Below is a small trained network, with its code and all its weights. Each question gives an input and a target symbol and asks what happens when units are switched off, that is, made to give their printed mean instead of their output.

import numpy as np


def w(rows, s, z=0):
    codes = np.array(rows[::2]) - 128.0
    scale = np.full(codes.shape[1], s)
    scale[-1] = z or s
    return codes * scale


def norm(h):
    return h / np.sqrt((h * h).mean(-1, keepdims=True) + 1e-5)


def f(y):
    return y / 2 * (1 + np.tanh(0.7978845608 * (y + 0.044715 * y**3)))


def softmax(a):
    e = np.exp(a - a.max(-1, keepdims=True))
    return e / e.sum(-1, keepdims=True)


def log_softmax(a):
    a = a - a.max(-1, keepdims=True)
    return a - np.log(np.exp(a).sum(-1, keepdims=True))


def net(x, mask):
    ids = ['βγζμξπσφψ'.index(c) for c in x.split()]
    T = len(ids)
    res = E[ids] + P[:T]
    r = norm(res)
    for j in range(2):
        rows = slice(3 * j, 3 * j + 3)
        q, k, v = (r @ M[0][rows].T for M in (Q, K, V))
        z = softmax(np.where(np.tri(T) > 0, q @ k.T / 3**0.5, -1e9)) @ v
        o = O[0][rows]
        res = res + np.where(mask[j], z, o[:, -1]) @ o[:, :-1]
    y = f(norm(res) @ A[0][:, :-1].T + A[0][:, -1])
    res = res + np.where(mask[2:6], y, B[0][:, -1]) @ B[0][:, :-1]
    return log_softmax(norm(res)[-1] @ U[:, :-1].T + U[:, -1])


Q, K, V, O, A, B = {}, {}, {}, {}, {}, {}
E = w([
[139,163,113],'β',
[118,121,158],'γ',
[121,94,142],'ζ',
[200,97,174],'μ',
[160,154,156],'ξ',
[195,65,168],'π',
[111,133,146],'σ',
[251,85,175],'φ',
[151,102,110],'ψ',
],0.021)
P = w([
[156,66,50],'0',
[197,68,60],'1',
[111,72,74],'2',
[169,108,36],'3',
[101,91,117],'4',
[253,35,57],'5',
[83,129,175],'6',
],0.0034)
Q[0] = w([
[111,104,10],'head 1',
[114,120,245],'head 1',
[129,158,180],'head 1',
[115,142,142],'head 2',
[60,233,120],'head 2',
[78,245,103],'head 2',
],0.011)
K[0] = w([
[92,35,38],'head 1',
[178,212,221],'head 1',
[105,161,159],'head 1',
[72,129,155],'head 2',
[1,217,126],'head 2',
[68,193,128],'head 2',
],0.0095)
V[0] = w([
[104,30,55],'head 1',
[106,109,22],'head 1',
[91,104,166],'head 1',
[92,105,61],'head 2',
[221,3,183],'head 2',
[178,194,21],'head 2',
],0.0063)
O[0] = w([
[124,156,253,66],'head 1',
[50,118,134,32],'head 1',
[80,101,89,135],'head 1',
[183,32,100,90],'head 2',
[127,228,239,253],'head 2',
[145,139,146,23],'head 2',
],0.0042,0.0036)
A[0] = w([
[178,188,146,75],'neuron 1',
[141,170,67,3],'neuron 2',
[12,136,99,21],'neuron 3',
[202,134,160,10],'neuron 4',
],0.011,0.0018)
B[0] = w([
[140,78,1,254],'neuron 1',
[175,160,217,147],'neuron 2',
[69,182,81,226],'neuron 3',
[27,75,115,237],'neuron 4',
],0.0093,0.0033)
U = w([
[178,201,131,190],'β',
[71,145,194,146],'γ',
[91,109,168,253],'ζ',
[125,90,136,29],'μ',
[153,67,13,147],'ξ',
[118,92,154,96],'π',
[7,203,89,158],'σ',
[146,100,134,49],'φ',
[55,30,104,85],'ψ',
],0.011,0.0026)

Each question gives the input, a string of symbols that net reads in full, and the target symbol t.
The units are the heads (3 rows each of Q, K, V and O) and the neurons (one row each of A and B). Each row of codes is followed by its name. A weight is (code - 128) times the scale printed after its matrix; where a second scale follows, it is the last column's (O, A, B and U).
mask holds one flag per unit, heads first, then neurons. A switched-off unit (its flag False) gives its mean, the last column of its rows in O or B, instead of its output. The means were averaged over made-up inputs and are rounded, as every weight is.
A unit's drop is (log p(t) with every unit on - log p(t) with that unit switched off) / (log p(t) with every unit on - log p(t) with every unit switched off).
The circuit of an input: a set's keep is (log p(t) with only the set's units on - log p(t) with every unit switched off) / (log p(t) with every unit on - log p(t) with every unit switched off). Starting from all 6 units, units are removed one at a time, each time the one whose removal leaves the highest keep (on an exact tie, the one counted first), for as long as the keep stays at least 0.8.
circuit, biggest first: the units of the circuit, biggest drop first
k most important neurons: the k neurons with the biggest drops, biggest first
which heads matter: for each layer, one digit per head in row order, 1 if its drop is at least 0.15 and else 0, layers parted by /
drop of u: that unit's drop, to one decimal
input β σ ξ γ, target ξ: circuit, biggest first => [head 1]
input μ σ γ, target γ: which heads matter => 00
input γ φ ξ ξ π ψ, target ψ: circuit, biggest first => [neuron 4; head 1; head 2]
input ψ σ ξ φ σ σ β, target β: 2 most important neurons => [neuron 2; neuron 4]
input σ σ ξ σ, target ξ: circuit, biggest first => [head 2; neuron 4]
input β ξ ξ ξ ξ, target ξ: which heads matter => 00
input φ β σ π σ σ, target σ: which heads matter => 11
input ψ ξ σ ψ, target ψ: which heads matter => 10
input ξ σ γ σ, target ξ: drop of neuron 4 => 0.6
input ξ β π γ, target ξ: drop of neuron 4 => 0.0
input γ ψ σ ξ ξ π β, target β: drop of head 2 => 0.4
